Below are the code and all the weights of a small trained network. Each question names an input and a class and asks about switching units off, where a switched-off unit gives its printed mean instead of its output.

import numpy as np


def w(rows, s, z=0):
    codes = np.array(rows[::2]) - 128.0
    scale = np.full(codes.shape[1], s)
    scale[-1] = z or s
    return codes * scale


def f(y):
    return np.maximum(y, 0)


def log_softmax(a):
    a = a - a.max(-1, keepdims=True)
    return a - np.log(np.exp(a).sum(-1, keepdims=True))


def net(x, mask):
    res = np.array(x, float).reshape(1, 3) / 4 @ E
    y = f(res @ A[0][:, :-1].T + A[0][:, -1])
    res = res + np.where(mask, y, B[0][:, -1]) @ B[0][:, :-1]
    return log_softmax(res[-1] @ U[:, :-1].T + U[:, -1])


A, B = {}, {}
E = w([
[125,191,61,100,124,63],'x0',
[15,172,155,117,154,158],'x1',
[115,114,99,251,175,124],'x2',
],0.018)
A[0] = w([
[54,128,161,69,95,203,140],'neuron 0',
[44,136,119,134,142,102,27],'neuron 1',
[245,92,162,139,91,83,127],'neuron 2',
[223,44,114,98,102,142,47],'neuron 3',
[157,161,85,154,124,129,118],'neuron 4',
[150,110,100,91,77,155,136],'neuron 5',
[183,98,39,164,131,123,137],'neuron 6',
[182,112,82,178,137,74,116],'neuron 7',
[91,194,50,81,126,78,3],'neuron 8',
[107,118,105,203,151,131,123],'neuron 9',
[156,127,119,42,102,110,43],'neuron 10',
[229,93,124,116,136,134,165],'neuron 11',
[115,40,121,195,152,185,112],'neuron 12',
[107,123,66,195,183,193,39],'neuron 13',
[96,227,51,104,80,78,177],'neuron 14',
[145,132,157,65,84,84,225],'neuron 15',
[107,129,115,168,80,53,111],'neuron 16',
[151,109,98,157,149,42,120],'neuron 17',
[146,177,79,142,147,56,126],'neuron 18',
],0.012,0.013)
B[0] = w([
[100,85,188,164,225,176,236],'neuron 0',
[213,80,17,89,9,35,158],'neuron 1',
[129,178,74,190,128,138,239],'neuron 2',
[60,182,101,164,162,166,209],'neuron 3',
[109,100,181,101,153,112,160],'neuron 4',
[125,130,76,137,123,123,183],'neuron 5',
[179,94,200,78,156,91,204],'neuron 6',
[115,70,192,66,139,104,198],'neuron 7',
[90,242,88,242,192,213,179],'neuron 8',
[157,157,63,115,69,136,205],'neuron 9',
[179,73,98,90,40,54,187],'neuron 10',
[158,144,57,135,83,117,230],'neuron 11',
[160,131,56,114,86,159,224],'neuron 12',
[85,208,87,156,140,178,189],'neuron 13',
[167,79,78,129,46,94,244],'neuron 14',
[55,155,124,156,178,179,250],'neuron 15',
[151,127,153,161,160,126,159],'neuron 16',
[127,111,204,88,157,102,182],'neuron 17',
[133,119,175,75,123,134,195],'neuron 18',
],0.011,0.017)
U = w([
[99,168,119,148,141,134,183],'0',
[182,90,107,120,68,88,1],'1',
[138,77,250,107,155,103,242],'2',
],0.023,0.001)

Each question gives the input, the list of numbers given to net, and the class t.
The units are the neurons (one row each of A and B). Each row of codes is followed by its name. A weight is (code - 128) times the scale printed after its matrix; where a second scale follows, it is the last column's (A, B and U).
mask holds one flag per neuron, in row order. A switched-off neuron (its flag False) gives its mean, the last column of its row in B, instead of its output. The means were averaged over made-up inputs and are rounded, as every weight is.
A unit's drop is (log p(t) with every unit on - log p(t) with that unit switched off) / (log p(t) with every unit on - log p(t) with every unit switched off).
most important unit: the unit with the biggest drop
k most important neurons: the k neurons with the biggest drops, biggest first
drop of u: that unit's drop, to one decimal
input [7,4,1], class 1: most important unit -> neuron 14
input [1,8,8], class 1: 2 most important neurons -> (neuron 1; neuron 15)
input [4,0,-2], class 1: 2 most important neurons -> (neuron 14; neuron 3)
input [8,5,4], class 1: 2 most important neurons -> (neuron 14; neuron 1)
input [0,-7,-2], class 0: 3 most important neurons -> (neuron 3; neuron 14; neuron 2)
input [-1,0,-7], class 0: 3 most important neurons -> (neuron 15; neuron 6; neuron 7)
input [5,8,2], class 1: 2 most important neurons -> (neuron 1; neuron 14)
input [0,7,-4], class 2: 2 most important neurons -> (neuron 0; neuron 2)
input [0,-3,-1], class 0: 2 most important neurons -> (neuron 14; neuron 10)
input [6,0,-2], class 1: 4 most important neurons -> (neuron 14; neuron 3; neuron 0; neuron 13)
input [2,4,6], class 1: drop of neuron 15 -> 0.1
input [-4,-5,-8], class 0: drop of neuron 3 -> 0.1
input [8,2,5], class 1: drop of neuron 14 -> 0.5
input [-4,-7,-3], class 0: most important neuron -> (neuron 3)
